Below is a small trained network, with its code and all its weights. Each question gives an input and a target symbol and asks what happens when units are switched off, that is, made to give their printed mean instead of their output.

import numpy as np


def w(rows, s, z=0):
    codes = np.array(rows[::2]) - 128.0
    scale = np.full(codes.shape[1], s)
    scale[-1] = z or s
    return codes * scale


def f(y):
    return np.maximum(y, 0)


def softmax(a):
    e = np.exp(a - a.max(-1, keepdims=True))
    return e / e.sum(-1, keepdims=True)


def log_softmax(a):
    a = a - a.max(-1, keepdims=True)
    return a - np.log(np.exp(a).sum(-1, keepdims=True))


def net(x, mask):
    ids = ['βγδεηλμπστψ'.index(c) for c in x.split()]
    T = len(ids)
    res = E[ids] + P[:T]
    r = res
    for j in range(2):
        rows = slice(4 * j, 4 * j + 4)
        q, k, v = (r @ M[0][rows].T for M in (Q, K, V))
        z = softmax(np.where(np.tri(T) > 0, q @ k.T / 4**0.5, -1e9)) @ v
        o = O[0][rows]
        res = res + np.where(mask[j], z, o[:, -1]) @ o[:, :-1]
    y = f(res @ A[0][:, :-1].T + A[0][:, -1])
    res = res + np.where(mask[2:6], y, B[0][:, -1]) @ B[0][:, :-1]
    return log_softmax(res[-1] @ U[:, :-1].T + U[:, -1])


Q, K, V, O, A, B = {}, {}, {}, {}, {}, {}
E = w([
[156,79,248],'β',
[208,133,143],'γ',
[94,209,149],'δ',
[181,248,100],'ε',
[64,58,240],'η',
[130,234,163],'λ',
[129,44,120],'μ',
[84,194,136],'π',
[135,86,192],'σ',
[60,233,115],'τ',
[253,88,202],'ψ',
],0.017)
P = w([
[126,254,248],'0',
[116,156,173],'1',
[122,156,170],'2',
[126,153,166],'3',
[126,154,159],'4',
[130,155,159],'5',
[133,157,152],'6',
[135,157,151],'7',
[139,158,149],'8',
[142,163,152],'9',
[144,162,140],'10',
[140,159,151],'11',
[126,160,152],'12',
],0.012)
Q[0] = w([
[207,127,172],'head 1',
[132,110,113],'head 1',
[159,90,158],'head 1',
[97,199,178],'head 1',
[94,127,180],'head 2',
[147,45,128],'head 2',
[123,2,131],'head 2',
[110,120,109],'head 2',
],0.02)
K[0] = w([
[125,47,150],'head 1',
[155,112,43],'head 1',
[57,6,23],'head 1',
[106,169,206],'head 1',
[247,189,105],'head 2',
[196,44,75],'head 2',
[140,70,40],'head 2',
[91,118,111],'head 2',
],0.013)
V[0] = w([
[98,203,108],'head 1',
[145,179,108],'head 1',
[191,125,165],'head 1',
[178,202,144],'head 1',
[220,189,89],'head 2',
[9,150,124],'head 2',
[164,139,112],'head 2',
[176,98,193],'head 2',
],0.013)
O[0] = w([
[203,147,131,116],'head 1',
[177,175,111,72],'head 1',
[92,116,92,203],'head 1',
[167,140,112,176],'head 1',
[212,154,164,187],'head 2',
[12,127,178,100],'head 2',
[154,108,134,126],'head 2',
[126,107,12,254],'head 2',
],0.011,0.0088)
A[0] = w([
[139,97,2,24],'neuron 1',
[145,158,210,255],'neuron 2',
[224,13,137,249],'neuron 3',
[87,18,219,149],'neuron 4',
],0.0097,0.004)
B[0] = w([
[102,218,169,203],'neuron 1',
[81,2,93,211],'neuron 2',
[161,133,217,251],'neuron 3',
[126,151,28,225],'neuron 4',
],0.012,0.014)
U = w([
[150,126,92,254],'β',
[238,79,83,156],'γ',
[157,204,75,4],'δ',
[103,21,197,120],'ε',
[143,111,22,118],'η',
[43,155,204,94],'λ',
[245,134,3,146],'μ',
[186,144,66,71],'π',
[172,156,69,175],'σ',
[123,115,141,146],'τ',
[164,156,164,229],'ψ',
],0.007,0.0046)

Each question gives the input, a string of symbols that net reads in full, and the target symbol t.
The units are the heads (4 rows each of Q, K, V and O) and the neurons (one row each of A and B). Each row of codes is followed by its name. A weight is (code - 128) times the scale printed after its matrix; where a second scale follows, it is the last column's (O, A, B and U).
mask holds one flag per unit, heads first, then neurons. A switched-off unit (its flag False) gives its mean, the last column of its rows in O or B, instead of its output. The means were averaged over made-up inputs and are rounded, as every weight is.
A unit's drop is (log p(t) with every unit on - log p(t) with that unit switched off) / (log p(t) with every unit on - log p(t) with every unit switched off).
The circuit of an input: a set's keep is (log p(t) with only the set's units on - log p(t) with every unit switched off) / (log p(t) with every unit on - log p(t) with every unit switched off). Starting from all 6 units, units are removed one at a time, each time the one whose removal leaves the highest keep (on an exact tie, the one counted first), for as long as the keep stays at least 0.8.
units of the circuit, in order: the units of the circuit, biggest drop first
top k neurons: the k neurons with the biggest drops, biggest first
which heads matter: for each layer, one digit per head in row order, 1 if its drop is at least 0.15 and else 0, layers parted by /
input τ β η γ η ε η η τ, target ε: top 2 neurons -> [neuron 2; neuron 4]
input η μ β, target η: top 3 neurons -> [neuron 4; neuron 3; neuron 1]
input η λ η γ, target η: top 2 neurons -> [neuron 3; neuron 4]
input β ψ λ λ λ η η ψ, target ψ: units of the circuit, in order -> [head 2; neuron 3; neuron 1]
input ε π η η η η η γ λ, target γ: top 2 neurons -> [neuron 2; neuron 1]
input ψ η β, target ψ: units of the circuit, in order -> [head 2; neuron 3; neuron 1; neuron 4]
input η η σ ψ ψ η η β τ η, target ψ: top 2 neurons -> [neuron 3; neuron 1]
input ε ε β σ, target ε: top neuron -> [neuron 2]
input ψ λ η λ ψ β β σ, target ψ: units of the circuit, in order -> [head 2; neuron 1; neuron 3; neuron 4]
input ε η ε, target γ: top 2 neurons -> [neuron 2; neuron 4]
input λ μ η η λ η λ η η δ, target μ: which heads matter -> 10
input β μ η η τ λ ε, target δ: which heads matter -> 01
input β β λ η η π, target δ: top 2 neurons -> [neuron 1; neuron 2]
input β η λ π, target δ: which heads matter -> 11
input λ γ η β β τ, target μ: top neuron -> [neuron 3]
input η λ μ, target η: which heads matter -> 11
input ε η η ψ π λ τ β τ π, target γ: units of the circuit, in order -> [head 2; head 1; neuron 2; neuron 4]
input β β γ γ η η τ, target δ: which heads matter -> 01
input η η ψ η η, target ψ: which heads matter -> 01
input ψ η γ, target ψ: which heads matter -> 01
input ψ η β η τ η π η η γ η, target γ: top 2 neurons -> [neuron 1; neuron 2]
input ε λ η β δ ε η π β γ λ η τ, target γ: top 2 neurons -> [neuron 4; neuron 2]
input λ ψ η η η γ, target η: top 3 neurons -> [neuron 3; neuron 1; neuron 4]
